Below are the code and all the weights of a small trained network. Each question names an input and a class and asks about switching units off, where a switched-off unit gives its printed mean instead of its output.

import numpy as np


def w(rows, s, z=0):
    codes = np.array(rows[::2]) - 128.0
    scale = np.full(codes.shape[1], s)
    scale[-1] = z or s
    return codes * scale


def norm(h):
    return h / np.sqrt((h * h).mean(-1, keepdims=True) + 1e-5)


def f(y):
    return y / 2 * (1 + np.tanh(0.7978845608 * (y + 0.044715 * y**3)))


def log_softmax(a):
    a = a - a.max(-1, keepdims=True)
    return a - np.log(np.exp(a).sum(-1, keepdims=True))


def net(x, mask):
    res = np.array(x, float).reshape(1, 4) / 4 @ E
    u = 0
    for l in range(2):
        y = f(norm(res) @ A[l][:, :-1].T + A[l][:, -1])
        res = res + np.where(mask[u : u + 12], y, B[l][:, -1]) @ B[l][:, :-1]
        u += 12
    return log_softmax(norm(res)[-1] @ U[:, :-1].T + U[:, -1])


A, B = {}, {}
E = w([
[72,125,186],'x0',
[77,93,76],'x1',
[125,126,129],'x2',
[157,4,181],'x3',
],0.0025)
A[0] = w([
[209,105,18,74],'L0N1',
[184,170,197,67],'L0N2',
[27,136,212,5],'L0N3',
[237,99,29,82],'L0N4',
[128,130,129,137],'L0N5',
[209,107,15,65],'L0N6',
[130,122,123,83],'L0N7',
[221,197,248,101],'L0N8',
[24,119,209,106],'L0N9',
[19,124,216,83],'L0N10',
[188,2,169,95],'L0N11',
[4,47,19,108],'L0N12',
],0.0053,0.0028)
B[0] = w([
[176,176,223,178],'L0N1',
[145,95,86,129],'L0N2',
[201,170,201,135],'L0N3',
[143,180,232,200],'L0N4',
[127,132,124,135],'L0N5',
[168,166,204,175],'L0N6',
[133,113,141,99],'L0N7',
[195,67,11,214],'L0N8',
[216,197,172,195],'L0N9',
[210,209,176,188],'L0N10',
[34,202,106,252],'L0N11',
[253,101,62,231],'L0N12',
],0.005,0.0019)
A[1] = w([
[67,152,134,169],'L1N1',
[117,181,108,141],'L1N2',
[151,178,101,195],'L1N3',
[3,93,145,136],'L1N4',
[172,140,150,116],'L1N5',
[130,71,162,78],'L1N6',
[127,70,161,79],'L1N7',
[131,119,73,160],'L1N8',
[136,132,131,42],'L1N9',
[184,71,53,41],'L1N10',
[106,40,181,111],'L1N11',
[132,76,144,4],'L1N12',
],0.0065,0.0027)
B[1] = w([
[76,56,133,148],'L1N1',
[59,85,102,176],'L1N2',
[42,93,143,252],'L1N3',
[40,106,164,151],'L1N4',
[94,117,160,176],'L1N5',
[131,233,56,104],'L1N6',
[136,243,41,103],'L1N7',
[95,51,198,167],'L1N8',
[152,154,116,92],'L1N9',
[154,13,124,158],'L1N10',
[67,223,4,130],'L1N11',
[180,218,44,77],'L1N12',
],0.0034,0.0023)
U = w([
[2,177,68,122],'0',
[138,103,166,254],'1',
[200,223,210,61],'2',
[209,45,61,32],'3',
],0.0096,0.0043)

Each question gives the input, the list of numbers given to net, and the class t.
The units are the neurons (one row each of A and B). Each row of codes is followed by its name. A weight is (code - 128) times the scale printed after its matrix; where a second scale follows, it is the last column's (A, B and U).
mask holds one flag per neuron, layer by layer. A switched-off neuron (its flag False) gives its mean, the last column of its row in B, instead of its output. The means were averaged over made-up inputs and are rounded, as every weight is.
A unit's drop is (log p(t) with every unit on - log p(t) with that unit switched off) / (log p(t) with every unit on - log p(t) with every unit switched off).
The circuit of an input: a set's keep is (log p(t) with only the set's units on - log p(t) with every unit switched off) / (log p(t) with every unit on - log p(t) with every unit switched off). Starting from the 12 units with the biggest drops (on a tie, the unit counted first), units are removed one at a time, each time the one whose removal leaves the highest keep (on an exact tie, the one counted first), for as long as the keep stays at least 0.8.
circuit, biggest first: the units of the circuit, biggest drop first
most important unit: the unit with the biggest drop
top k neurons: the k neurons with the biggest drops, biggest first
k most important neurons of layer l: the k neurons of layer l with the biggest drops, biggest first
drop of u: that unit's drop, to one decimal
input [-5,-5,4,5], class 0: most important unit : L0N12
input [-1,8,6,-5], class 3: top 2 neurons : (L0N12; L0N11)
input [8,6,-5,6], class 2: top 4 neurons : (L0N9; L0N10; L0N12; L0N3)
input [-4,8,6,-6], class 3: circuit, biggest first : (L0N12; L0N11)
input [-6,5,8,8], class 0: 2 most important neurons of layer 0 : (L0N11; L0N8)
input [4,5,3,-2], class 3: 4 most important neurons of layer 0 : (L0N12; L0N4; L0N1; L0N6)
input [4,-4,5,5], class 0: top 4 neurons : (L0N12; L0N11; L0N1; L0N4)
input [-2,3,-8,-3], class 1: top 2 neurons : (L0N11; L0N8)
input [-1,3,3,5], class 0: 2 most important neurons of layer 0 : (L0N8; L0N11)
input [-4,-5,7,-4], class 1: top 2 neurons : (L0N11; L0N12)
input [3,3,0,2], class 2: top 3 neurons : (L0N9; L0N10; L0N8)
input [3,6,-4,8], class 0: circuit, biggest first : (L0N11; L1N11)
input [-6,1,2,5], class 2: 4 most important neurons of layer 0 : (L0N4; L0N1; L0N6; L0N8)
input [3,-7,2,0], class 3: circuit, biggest first : (L0N8)
input [1,-7,1,-7], class 0: top 2 neurons : (L0N12; L1N3)
input [-2,-7,6,-6], class 3: top 2 neurons : (L0N8; L0N11)
input [-4,4,-8,-4], class 1: 2 most important neurons of layer 1 : (L1N11; L1N3)
input [6,5,-3,-1], class 2: drop of L0N3 : 0.1
input [0,3,-1,0], class 3: drop of L0N12 : 0.2
input [4,8,-4,-3], class 3: drop of L0N12 : 0.6
input [-1,-8,-7,6], class 3: most important neuron of layer 0 : (L0N8)
